Below are the code and all the weights of a small trained network. Each question names an input and a class and asks about switching units off, where a switched-off unit gives its printed mean instead of its output.

import numpy as np


def w(rows, s, z=0):
    codes = np.array(rows[::2]) - 128.0
    scale = np.full(codes.shape[1], s)
    scale[-1] = z or s
    return codes * scale


def f(y):
    return np.maximum(y, 0)


def log_softmax(a):
    a = a - a.max(-1, keepdims=True)
    return a - np.log(np.exp(a).sum(-1, keepdims=True))


def net(x, mask):
    res = np.array(x, float).reshape(1, 4) / 4 @ E
    y = f(res @ A[0][:, :-1].T + A[0][:, -1])
    res = res + np.where(mask, y, B[0][:, -1]) @ B[0][:, :-1]
    return log_softmax(res[-1] @ U[:, :-1].T + U[:, -1])


A, B = {}, {}
E = w([
[55,54,154,126,210,65,157,64],'x0',
[94,197,150,176,67,161,254,75],'x1',
[89,204,183,167,125,38,105,186],'x2',
[180,217,210,41,201,140,116,80],'x3',
],0.0081)
A[0] = w([
[52,65,47,208,83,101,132,204,29],'n1',
[67,188,154,196,85,139,239,54,29],'n2',
[82,164,140,166,102,147,216,74,99],'n3',
[86,177,180,167,121,56,114,198,3],'n4',
[168,180,195,71,170,100,117,112,86],'n5',
[166,183,210,49,207,146,112,72,21],'n6',
[78,79,139,116,198,62,145,74,37],'n7',
[95,179,170,168,124,51,116,191,79],'n8',
[159,66,122,93,178,88,40,194,29],'n9',
[175,64,42,95,134,254,162,52,98],'n10',
[140,76,86,88,201,77,44,186,83],'n11',
[56,75,141,118,178,68,157,49,13],'n12',
[248,224,79,125,45,215,96,234,47],'n13',
[99,188,160,162,120,49,117,188,27],'n14',
[67,51,67,197,76,115,132,181,61],'n15',
],0.007,0.002)
B[0] = w([
[102,205,70,72,121,210,43,59,199],'n1',
[172,133,161,116,141,222,172,198,221],'n2',
[183,101,164,145,134,211,168,204,200],'n3',
[161,76,93,28,194,77,174,111,184],'n4',
[121,192,76,113,138,175,95,77,205],'n5',
[103,210,88,99,105,204,70,70,226],'n6',
[53,75,188,137,62,101,111,142,194],'n7',
[180,89,77,51,177,50,194,109,190],'n8',
[168,143,156,150,130,228,165,203,203],'n9',
[174,54,70,52,201,6,196,122,226],'n10',
[176,121,175,158,129,224,170,207,210],'n11',
[26,92,207,123,58,102,87,141,197],'n12',
[2,42,231,118,38,50,87,115,255],'n13',
[159,78,54,42,199,72,169,114,184],'n14',
[128,208,76,97,125,211,49,64,194],'n15',
],0.0069,0.009)
U = w([
[118,214,76,119,124,193,87,31,93],'0',
[194,126,173,152,134,205,166,254,97],'1',
[35,81,200,135,80,85,116,122,124],'2',
[194,85,58,91,180,53,179,104,111],'3',
[158,146,128,209,126,113,124,109,254],'4',
],0.0093,0.0059)

Each question gives the input, the list of numbers given to net, and the class t.
The units are the neurons (one row each of A and B). Each row of codes is followed by its name. A weight is (code - 128) times the scale printed after its matrix; where a second scale follows, it is the last column's (A, B and U).
mask holds one flag per neuron, in row order. A switched-off neuron (its flag False) gives its mean, the last column of its row in B, instead of its output. The means were averaged over made-up inputs and are rounded, as every weight is.
A unit's drop is (log p(t) with every unit on - log p(t) with that unit switched off) / (log p(t) with every unit on - log p(t) with every unit switched off).
The circuit of an input: a set's keep is (log p(t) with only the set's units on - log p(t) with every unit switched off) / (log p(t) with every unit on - log p(t) with every unit switched off). Starting from the 12 units with the biggest drops (on a tie, the unit counted first), units are removed one at a time, each time the one whose removal leaves the highest keep (on an exact tie, the one counted first), for as long as the keep stays at least 0.8.
circuit, biggest first: the units of the circuit, biggest drop first
k most important neurons: the k neurons with the biggest drops, biggest first
drop when u is switched off: that unit's drop, to one decimal
input [8,-6,-6,-1], class 2: circuit, biggest first	n12
input [2,-3,-2,-4], class 0: circuit, biggest first	n1; n15
input [7,4,2,7], class 0: 4 most important neurons	n6; n13; n5; n10
input [4,8,3,-8], class 0: 4 most important neurons	n1; n15; n11; n9
input [-2,-5,0,-8], class 0: 2 most important neurons	n1; n15
input [-7,0,3,-5], class 2: 3 most important neurons	n13; n6; n5
input [-3,-4,-6,2], class 3: 3 most important neurons	n10; n2; n3
input [-4,6,-7,3], class 3: 3 most important neurons	n10; n11; n9
input [5,-6,-4,-5], class 1: 3 most important neurons	n11; n9; n13
input [7,6,8,0], class 3: circuit, biggest first	n8; n14
input [5,-7,-2,-5], class 1: 2 most important neurons	n11; n9
input [6,-5,-5,2], class 2: 4 most important neurons	n12; n7; n2; n3
input [1,1,0,0], class 4: 3 most important neurons	n13; n10; n11
input [-3,-8,-7,3], class 1: circuit, biggest first	n11
input [-1,5,-7,6], class 3: 3 most important neurons	n10; n1; n15
input [1,3,4,1], class 3: 2 most important neurons	n11; n9
input [5,7,7,1], class 1: 4 most important neurons	n2; n3; n10; n13
input [-7,4,-6,0], class 2: drop when n13 is switched off	1.0
input [-2,2,3,-4], class 0: drop when n10 is switched off	0.3
input [-8,-4,-7,6], class 2: drop when n13 is switched off	1.2
input [-4,-6,0,-8], class 0: circuit, biggest first	n1
